Here is a tiny trained network, its code and every weight. The questions are about switching its units off for an input and a class, where a switched-off unit gives its printed mean instead of its output.

import numpy as np


def w(rows, s, z=0):
    codes = np.array(rows[::2]) - 128.0
    scale = np.full(codes.shape[1], s)
    scale[-1] = z or s
    return codes * scale


def f(y):
    return y / 2 * (1 + np.tanh(0.7978845608 * (y + 0.044715 * y**3)))


def log_softmax(a):
    a = a - a.max(-1, keepdims=True)
    return a - np.log(np.exp(a).sum(-1, keepdims=True))


def net(x, mask):
    res = np.array(x, float).reshape(1, 5) / 4 @ E
    y = f(res @ A[0][:, :-1].T + A[0][:, -1])
    res = res + np.where(mask, y, B[0][:, -1]) @ B[0][:, :-1]
    return log_softmax(res[-1] @ U[:, :-1].T + U[:, -1])


A, B = {}, {}
E = w([
[254,111,216,104],'x0',
[102,67,113,107],'x1',
[207,173,58,46],'x2',
[193,88,173,185],'x3',
[213,125,67,173],'x4',
],0.0099)
A[0] = w([
[120,254,157,82,199],'N0',
[141,118,135,96,180],'N1',
[172,53,191,133,253],'N2',
[154,171,156,109,152],'N3',
[47,215,121,31,135],'N4',
[117,203,129,45,162],'N5',
[49,136,71,30,80],'N6',
[135,184,159,88,146],'N7',
[158,135,154,135,154],'N8',
[46,131,80,48,157],'N9',
[184,27,108,221,166],'N10',
[26,27,201,252,115],'N11',
[188,166,165,125,205],'N12',
[181,150,60,75,42],'N13',
[178,121,94,180,155],'N14',
[191,84,211,162,183],'N15',
[76,210,60,253,116],'N16',
],0.01,0.0053)
B[0] = w([
[97,193,99,175,193],'N0',
[153,164,125,143,153],'N1',
[167,135,202,89,226],'N2',
[163,172,110,130,154],'N3',
[73,176,174,114,232],'N4',
[166,190,112,171,191],'N5',
[142,161,158,94,219],'N6',
[127,144,137,156,154],'N7',
[156,135,150,131,155],'N8',
[138,159,186,80,230],'N9',
[107,163,223,91,212],'N10',
[104,5,169,98,250],'N11',
[172,179,148,143,195],'N12',
[98,67,96,146,175],'N13',
[85,172,109,174,175],'N14',
[132,150,201,85,224],'N15',
[24,110,102,133,212],'N16',
],0.012,0.011)
U = w([
[111,106,118,196,65],'0',
[193,81,143,121,2],'1',
[141,2,188,73,199],'2',
[160,245,186,110,218],'3',
[40,105,113,155,40],'4',
[200,172,48,249,86],'5',
],0.0085,0.0032)

Each question gives the input, the list of numbers given to net, and the class t.
The units are the neurons (one row each of A and B). Each row of codes is followed by its name. A weight is (code - 128) times the scale printed after its matrix; where a second scale follows, it is the last column's (A, B and U).
mask holds one flag per neuron, in row order. A switched-off neuron (its flag False) gives its mean, the last column of its row in B, instead of its output. The means were averaged over made-up inputs and are rounded, as every weight is.
A unit's drop is (log p(t) with every unit on - log p(t) with that unit switched off) / (log p(t) with every unit on - log p(t) with every unit switched off).
The circuit of an input: a set's keep is (log p(t) with only the set's units on - log p(t) with every unit switched off) / (log p(t) with every unit on - log p(t) with every unit switched off). Starting from the 12 units with the biggest drops (on a tie, the unit counted first), units are removed one at a time, each time the one whose removal leaves the highest keep (on an exact tie, the one counted first), for as long as the keep stays at least 0.8.
circuit, biggest first: the units of the circuit, biggest drop first
top k neurons: the k neurons with the biggest drops, biggest first
drop when u is switched off: that unit's drop, to one decimal
input [4,1,-4,2,1], class 2: circuit, biggest first : (N11)
input [-4,1,4,-6,7], class 4: circuit, biggest first : (N13 N16)
input [-3,0,-1,0,-6], class 4: top 3 neurons : (N2 N15 N10)
input [-5,-2,3,7,8], class 0: circuit, biggest first : (N9 N16)
input [-2,3,-4,-6,4], class 4: top 2 neurons : (N2 N16)
input [-8,-1,-3,0,1], class 4: top 2 neurons : (N16 N2)
input [-6,6,7,-5,8], class 4: top 2 neurons : (N13 N16)
input [-2,2,3,5,-3], class 1: top 2 neurons : (N4 N11)
input [-7,-2,1,6,-1], class 2: drop when N0 is switched off : 0.8
input [-3,-8,1,3,5], class 5: drop when N11 is switched off : 0.2
input [1,-8,-8,8,-2], class 2: drop when N11 is switched off : 0.5
